Each row has a name. Each question is about the rows just above it.

J: [ 93 145 107  98 156 144 145 126]
S: [137 131 140 152 107 155 160 165]
F: [168 119 166 155  81 102 110 155]
H: [105 128 101  92 111 144 146 103]
U: [125 158 120  94 168  70  62  83]
X: [123  62 131 115  89 125 133 113]
P: [160  79 173 159 113  84  90 147]
How many entries does [137 131 140 152 107 155 160 165] have?
8
Count the entries of [160  79 173 159 113  84  90 147]:
8
Number of entries in [105 128 101]:
3
Count the entries of [ 93 145 107  98]:
4
Count the entries of [123  62 131 115  89 125 133]:
7
How many entries does [123  62 131 115  89] have?
5
How many entries does [93] have?
1

Q: [ 78  91 141 124 128 107 138  99 125 109  49 122  47  87  76  64  76 125
 137  65 126]
Y: [200 119 180 130 126 137 131 130 191  90 108 149  88 205  97 115 142 130
 127  90 127]
W: [200 119 180 130 126 137 131 130 191  90  87 111  96 192 172  93 125 181
 113  84 124]
D: [200 119 180 130 126 137 131 130 191  90  87 111  96 141  83 161 165  97
 115 144 155]
V: [200 119 180 130 126 137 131 130 191  90  87 111  96 192 172  93 125 181
 113  84 121]
How many entries does [ 78  91 141 124] have?
4
Number of entries in [ 78  91 141 124 128 107 138  99 125 109  49 122  47  87  76  64  76 125
 137]:
19
Number of entries in [200 119 180 130 126 137 131 130 191  90  87 111  96 141  83 161 165  97]:
18
How many entries does [200 119 180 130 126 137 131 130 191  90  87 111  96 192 172  93 125 181
 113  84 124] have?
21

bevuv: [112  85 153 126  49  78 122  89  61 157 120]
Kete: [178 165 173 193 129 122 164 108 105 186  88]
kudot: [ 74  84  79 159 151 114  83 122 136 146 143]
Number of entries in [112  85 153 126  49  78 122  89  61 157]:
10
How many entries does [ 74  84  79 159 151 114] have?
6
How many entries does [74 84] have?
2

lezar: [102 130  88  80 113 135 155  54]
saka: [124 114 113  80 103 124 133  84]
lotuv: [ 90 167 122 105 127  96 161 143]
kob: [140 111 148  93 119 132 140 170]
mipop: [154 113 141 104  83 121 133 138]
vasog: [106 118 151 115 159 121 141 161]
How many entries does [102] have?
1
Number of entries in [106 118 151 115 159 121 141 161]:
8
How many entries does [140] have?
1
How many entries does [ 90 167 122] have?
3

pofu: [ 62 139 135 132 100  75 128 188  82 138 152 169 134 130 146  43  82  79
 110  89]
Mep: [165 140 104 109 163 179 106  87 189 129 149 110  88 136 137 169 132 131
 182 173]
zemu: [157 129 111  82 164 155  84  97 194 100 122  95  89 158 120 150 127 127
 183 172]
Tev: [ 62 139 135 132 100  75 128 188  82 138 152 169 134 158 154  49 139 138
  76  93]
How many entries does [ 62 139 135 132 100  75 128 188  82 138 152 169 134 158 154  49 139 138
  76  93] have?
20
Count the entries of [ 62 139 135 132 100  75 128 188  82 138 152 169 134 130 146  43  82  79]:
18
How many entries does [ 62 139 135 132 100  75 128 188  82 138 152 169 134 158 154  49] have?
16
How many entries does [157 129 111  82 164 155  84  97 194 100 122  95  89 158 120 150 127 127
 183 172] have?
20
How many entries does [165 140] have?
2

konu: [110 122 213 166 194 140 115]
ralu: [110 122 213 166 194 140  89]
narit: [110 122 213 166 194 140 132]
Number of entries in [110 122 213 166 194 140  89]:
7
How many entries does [110 122 213] have?
3
How many entries does [110 122 213] have?
3
Count the entries of [110 122 213 166 194]:
5
Count the entries of [110 122 213 166 194 140]:
6
Number of entries in [110 122 213 166 194]:
5
Number of entries in [110 122 213 166 194 140]:
6

Zer: [162  48 207 113  90  51  84 135]
vam: [162  48 207 113  90  51  71 110]
Kisi: [162  48 207 108  90  51  71 110]
Count the entries of [162  48 207 108  90  51  71 110]:
8
How many entries does [162  48 207 113  90] have?
5
Count the entries of [162  48 207 108  90  51  71]:
7

kiz: [ 75 120 101 107 163 152 128 118]
mus: [ 75 120 101 107 155 152 113 144]
notok: [ 75 120 101 107 155 152 128 118]
Number of entries in [ 75 120 101 107 163 152 128 118]:
8
Count the entries of [ 75 120 101 107 155]:
5
Count the entries of [ 75 120 101 107]:
4
How many entries does [ 75 120 101 107] have?
4
Count the entries of [ 75 120 101 107 163 152]:
6
How many entries does [ 75 120 101 107 155 152 113] have?
7
Number of entries in [ 75 120 101 107 155 152]:
6

nakat: [ 93 182 171  80 141 155 147]
Soke: [122 136  57 184 123 155 125]
Kor: [122 136  57 184 112 155 125]
Count the entries of [ 93 182 171  80]:
4
How many entries does [122 136  57 184] have?
4
Number of entries in [122 136  57 184 112 155 125]:
7
Number of entries in [ 93 182 171  80 141 155 147]:
7
How many entries does [122 136  57 184 123 155] have?
6
How many entries does [122 136  57 184] have?
4
Count the entries of [122 136  57 184 112 155]:
6

Tem: [106 139  94 151 171 152 139 133 147  91 126 110 164 121 120  51 147 164
 123 148 123 108 128 148]
potu: [106 139  94  78 171 152 139 133 147  91 126 110 164 135 140 150 111 104
 128 159 139 109 109 158]
nev: [106 139  94 151 171 152 139 133 147  91 126 110 164 135 140 150 111 104
 128 159 139 109 109 158]
sasot: [122 132  80 150 168 133 161 115 130 108 131 106 172 119 141 183 121 120
 123 156 126 123 113 156]
Nogit: [136 137 170 126 119 141  95 145 132 116 126 132  83 138 123 130 120 126
 142 127 160 124 145 131]
Count the entries of [106 139  94 151 171 152 139 133 147  91 126]:
11
How many entries does [106 139  94  78 171 152 139 133 147  91 126 110 164 135 140 150 111 104] have?
18
Count the entries of [106 139  94 151 171 152 139 133 147  91 126 110 164]:
13
Number of entries in [106 139  94 151 171 152 139 133 147  91 126 110 164 121 120  51 147 164
 123 148 123 108 128 148]:
24
Count the entries of [106 139  94 151 171 152 139 133 147  91 126 110 164 135 140]:
15
How many entries does [106 139  94 151 171 152 139 133 147  91 126 110] have?
12

Mono: [148 181 142 135 156 181]
puzod: [ 86 132  86 141  69 141]
Gorul: [181 137 180 128 198 128]
Puzim: [139 158 136 132 144 158]
sim: [132 130 132 129 133 129]
Zapu: [163 210 153 141 174 209]
How many entries does [ 86 132  86 141  69 141] have?
6
Number of entries in [139]:
1

tasu: [131  99 120 193  94]
dudo: [131  92 118 208  86]
riso: [129 118 125 150 116]
lofi: [130 105 122 179 101]
Tif: [129 118 125 208  86]
luno: [132  99 120 193  94]
Count the entries of [129 118 125 208]:
4
Number of entries in [131  99 120 193  94]:
5
Number of entries in [131  92 118 208  86]:
5
Number of entries in [132  99]:
2
How many entries does [131  92 118] have?
3
Count the entries of [129]:
1
Count the entries of [132  99 120 193]:
4

dugi: [ 60 185 170 115 171]
mufe: [127 128 132 133 143]
vezis: [140 146 135 128 106]
fas: [127 127 127 127 128]
Tok: [174 121 126 149 118]
Lipeg: [133 135 132 130 121]
gegun: [158 186 143 114  42]
Count the entries of [158 186 143 114  42]:
5
Count the entries of [ 60 185]:
2
How many entries does [158 186 143 114] have?
4

zel: [173  94 162  94  92  99  84 159 116]
Nol: [155 102 149 103 105 101  96 152 131]
fepup: [ 99 152 107 160 166 156 149  99 150]
lovem: [142 146 118 146 143 161  92 105 193]
pak: [169 105 151 104  98 177 123  79 187]
mizi: [165  99 150  94  91  98  84 157 114]
Tud: [155 102 149 103 105 101  96 152 124]
How many entries does [155 102 149 103 105 101  96 152] have?
8
Number of entries in [142 146 118 146 143 161  92]:
7
Number of entries in [169 105 151 104  98 177 123  79]:
8
How many entries does [173  94 162  94] have?
4

Kar: [ 98  81 188 174  92 190 182 198 181  82 110  94 190 187 104  85 108 194
 131 134 103 190 112]
fevof: [154 177  72  96 182  78  82  84  85 173 127 181  77  72 171 171 130  73
 119 122 174  69 139]
Tiz: [144 176  82  77 177  77  84  68  90 175 147 177  80  83 173 179 141  43
 123 135 156  61 133]
Kupan: [165 161  86  87 158  84  79  79  81 158 145 160  90  83 164 151 147 121
 117 121 157  82 141]
Count the entries of [144 176  82  77 177  77  84  68  90]:
9
Number of entries in [ 98  81 188 174  92 190 182]:
7
How many entries does [165 161  86  87 158  84  79  79  81 158 145 160  90  83 164 151 147 121
 117 121 157  82] have?
22

